Questions about the grid below. Rows and columns are numbered from 0.
1) Which number is the entry directly below the centre entry?
2) Which number is the bottom-left entry?
3) Which number is the entry at row 2, column 0?
4) Which number is the entry just left of the smallest entry?
5) Which number is the entry in row 1 and column 0?
6) Which number is the entry in the top-left corner?
7) Which number is the minimum?
8) Which number is the bottom-right entry?
[[-.11,-.08,.10,-.18,-.18,.12,-.14],
[-.20,-.22,.18,-.31,-.30,.26,-.25],
[.64,.73,-.65,.61,.61,-.65,.63],
[.54,.51,-.58,.49,.48,-.46,.51],
[-.22,-.22,.22,-.27,-.26,.23,-.25],
[-.18,-.13,.07,-.23,-.17,.18,-.15],
[.37,.37,-.29,.43,.35,-.36,.37],
[-.25,-.18,.09,-.31,-.19,.20,-.19],
[.50,.55,-.51,.55,.51,-.48,.56],
[.44,.48,-.45,.51,.52,-.49,.55],
[.67,.73,-.71,.67,.65,-.67,.65],
[.52,.68,-.60,.58,.53,-.59,.56],
[.60,.71,-.62,.68,.64,-.67,.60]]
1) -.31
2) .60
3) .64
4) .73
5) -.20
6) -.11
7) -.71
8) .60

-.05   .00  -.32  -.19
 .25  -.10  -.67  -.18
Read off the entry just left of the smallest entry.
A: -.10
Read off the entry directly above the largest entry.
A: -.05
The top entry of the column that holds the smallest entry: -.32

[ .62 -.12 -.11  .36  .18 -.17 -.40 -.60  .03  .33  .15 -.58]
The 1st entry from the right: -.58
Read off the entry just right of the smallest entry.
A: .03
Read off the entry just right of the largest entry.
A: -.12
Read off the first entry from the left.
A: .62
The fifth entry: .18

arr =
2423  4159  5524  2540  7393  8094  7349  5206  8027  7178  7307  3798  3907  6803
4447  3444  4590  4117  7837  6860  8328  5592  4331  8322  6887  6320  4397  7170
3111  4883  5189  2963  6531  7588  6013  4415  9223  5563  6323  3992  4644  6271
3889  5226  5051  3295  6209  7651  5808  3796  9373  4999  5919  4529  4654  5764
4453  5355  4979  3804  5945  7112  5094  3356  9499  4293  5274  4897  5137  5621
3232  3494  5100  3039  7629  8077  8816  6299  4951  8621  7967  4787  4099  6954
8694  5874  4065  7820  4750  4119  4511  4006  4717  3977  3848  8168  6741  4900
8620  5988  3918  7984  4446  3646  4055  4434  4679  3723  3736  7945  7282  5043
2409  4246  5477  2572  7302  8021  7205  5269  8150  7042  7277  3742  4038  6862
8784  5767  4086  7997  4696  3994  4716  4468  3971  4304  4044  8178  6825  4913
2547  4602  5603  2923  7084  7569  6318  5085  8818  6307  6856  3663  4394  7065
2644  3878  5298  2912  7465  7858  8117  6371  6189  8136  7890  4073  4164  7139
3887  5440  5206  3701  5962  6999  4968  3896  9727  4449  5586  4285  5138  5960
5436  5630  4650  4551  5628  6509  4640  3018  9130  3771  4641  5695  5529  5370
8272  5399  4154  7339  5288  4604  5494  4566  3729  5107  4538  8090  6259  5236
2426  4477  5556  2858  7229  7604  6712  5412  8380  6770  7124  3664  4264  7162
The entry just right of 4055?
A: 4434
The last entry, reading row by row?
A: 7162
The second smallest entry?
A: 2423
The top entry of the column that holds the largest entry?
A: 8027
The fifth entry in reading order?
A: 7393
The top-right entry?
A: 6803
The entry directly below 2572?
A: 7997
The 4th-last entry, reading row by row: 7124
The entry directly above 7997: 2572
The 2nd entry in reading order?
A: 4159
The entry just right of 3232: 3494
The entry directly below 4644: 4654
The second entry on the main diagonal is 3444
The last entry of the smallest entry's row is 6862
The smallest entry in the first column?
A: 2409
The entry just right of 7820 -> 4750
The entry directly below 9727 is 9130
The largest entry in the last row?
A: 8380
The entry just right of 8818?
A: 6307
The first entry of the largest entry's row?
A: 3887
The third entry from the end, reading row by row?
A: 3664
The entry just left of 5399?
A: 8272
The bottom-left entry -> 2426
The 4th entry, reading row by row is 2540
The entry just left of 7967?
A: 8621
The 2nd-last entry, reading row by row?
A: 4264
The entry directly above the smallest entry?
A: 8620
The third entry on the main diagonal?
A: 5189
The entry directly below 3736 -> 7277
The third entry in reading order -> 5524

Questions about the grid below. Counting starts at 0.
1) What is the entry in row 2 and column 0?
2) What is the entry in the bottom-right corner?
3) What is the entry directly below .18?
4) What is the entry directly below .06?
5) What is the entry at row 0, column 0?
6) What is the entry at row 2, column 1?
7) What is the entry in row 0 and column 1?
8) What is the entry directly above the smallest entry?
-.15   .34   .29  -.72  -.33   .09  -.07   .28
-.52  -.27   .39  -.59   .20  -.11   .08   .37
-.14   .25   .30   .39  -.23   .15  -.28   .51
 .05  -.02   .21  -.78   .07   .00  -.54  -.24
 .03  -.31   .12  -.56   .08  -.09   .12   .63
-.16   .07   .18  -.76   .15  -.09  -.44  -.16
 .00  -.06  -.64   .20   .39   .76   .31  -.34
 .06  -.09   .10  -.62  -.10  -.04  -.37  -.33
 .08  -.04   .16  -.58  -.22   .00  -.33  -.29
 .35  -.23   .07  -.49   .04  -.24   .35   .66
-.06  -.25   .65  -.65   .31  -.34   .36   .37
1) -.14
2) .37
3) -.64
4) .08
5) -.15
6) .25
7) .34
8) .39

data =
 .34  -.62  -.20  -.30   .55   .54   .35  -.41  -.40   .46   .48   .20  -.64
-.24   .47   .06   .41  -.40  -.40  -.29   .28   .18  -.37  -.25  -.17   .51
-.05   .46   .20   .45  -.25  -.22  -.10   .19   .44  -.03  -.01   .12   .23
Counting starts at 0.
Report the entry just left of -.01.
-.03
Report the bottom entry of the column that holds the largest entry.
-.25
Report the entry directly below -.62.
.47
Report the entry just right of the largest entry.
.54
The entry just left of .51 -> -.17
Report the entry in row 0 and column 2.
-.20
The bottom entry of the column that holds the smallest entry: .23
The entry directly below the smallest entry -> .51
The top-right entry is -.64
Report the entry in row 1 and column 0.
-.24
The top entry of the column that holds the largest entry -> .55
The entry just right of the centre entry -> .28
Report the entry just left of .19.
-.10
Report the entry just right of -.41.
-.40
Report the top-left entry.
.34
The entry at row 2, column 1 -> .46
The entry at row 2, column 0: -.05
The entry just right of .28 -> .18
Report the entry at row 0, column 1.
-.62
The entry at row 2, column 2 is .20

m = [.70,-.35,-.58,.28,-.32,-.25]
Read off the entry just left of .28.
Answer: -.58
Read off the entry just left of the smallest entry.
Answer: -.35
Read off the 3rd entry from the right.
Answer: .28
Read off the last entry.
Answer: -.25

Questions about the row below.
1) The entry just left of -1.2?
2) The third entry from the left?
3) The entry just left of 0.5?
4) The first entry from the right?
5) The entry just left of the smallest entry?
6) The second entry from the right?
(-0.5, 0.5, 0.7, -0.3, 1.5, 0.0, -1.2, 0.6, -1.6, -1.1)
1) 0.0
2) 0.7
3) -0.5
4) -1.1
5) 0.6
6) -1.6

Questions about the row below.
1) Report the entry just right of -.42.
2) Report the entry just left of -.70.
3) Report the entry just left of .28.
[-.25 -.21 -.74  .12 -.42 -.48  .06 -.37  .28 -.04  .29 -.70  .22 -.07
  .01 -.14]
1) -.48
2) .29
3) -.37
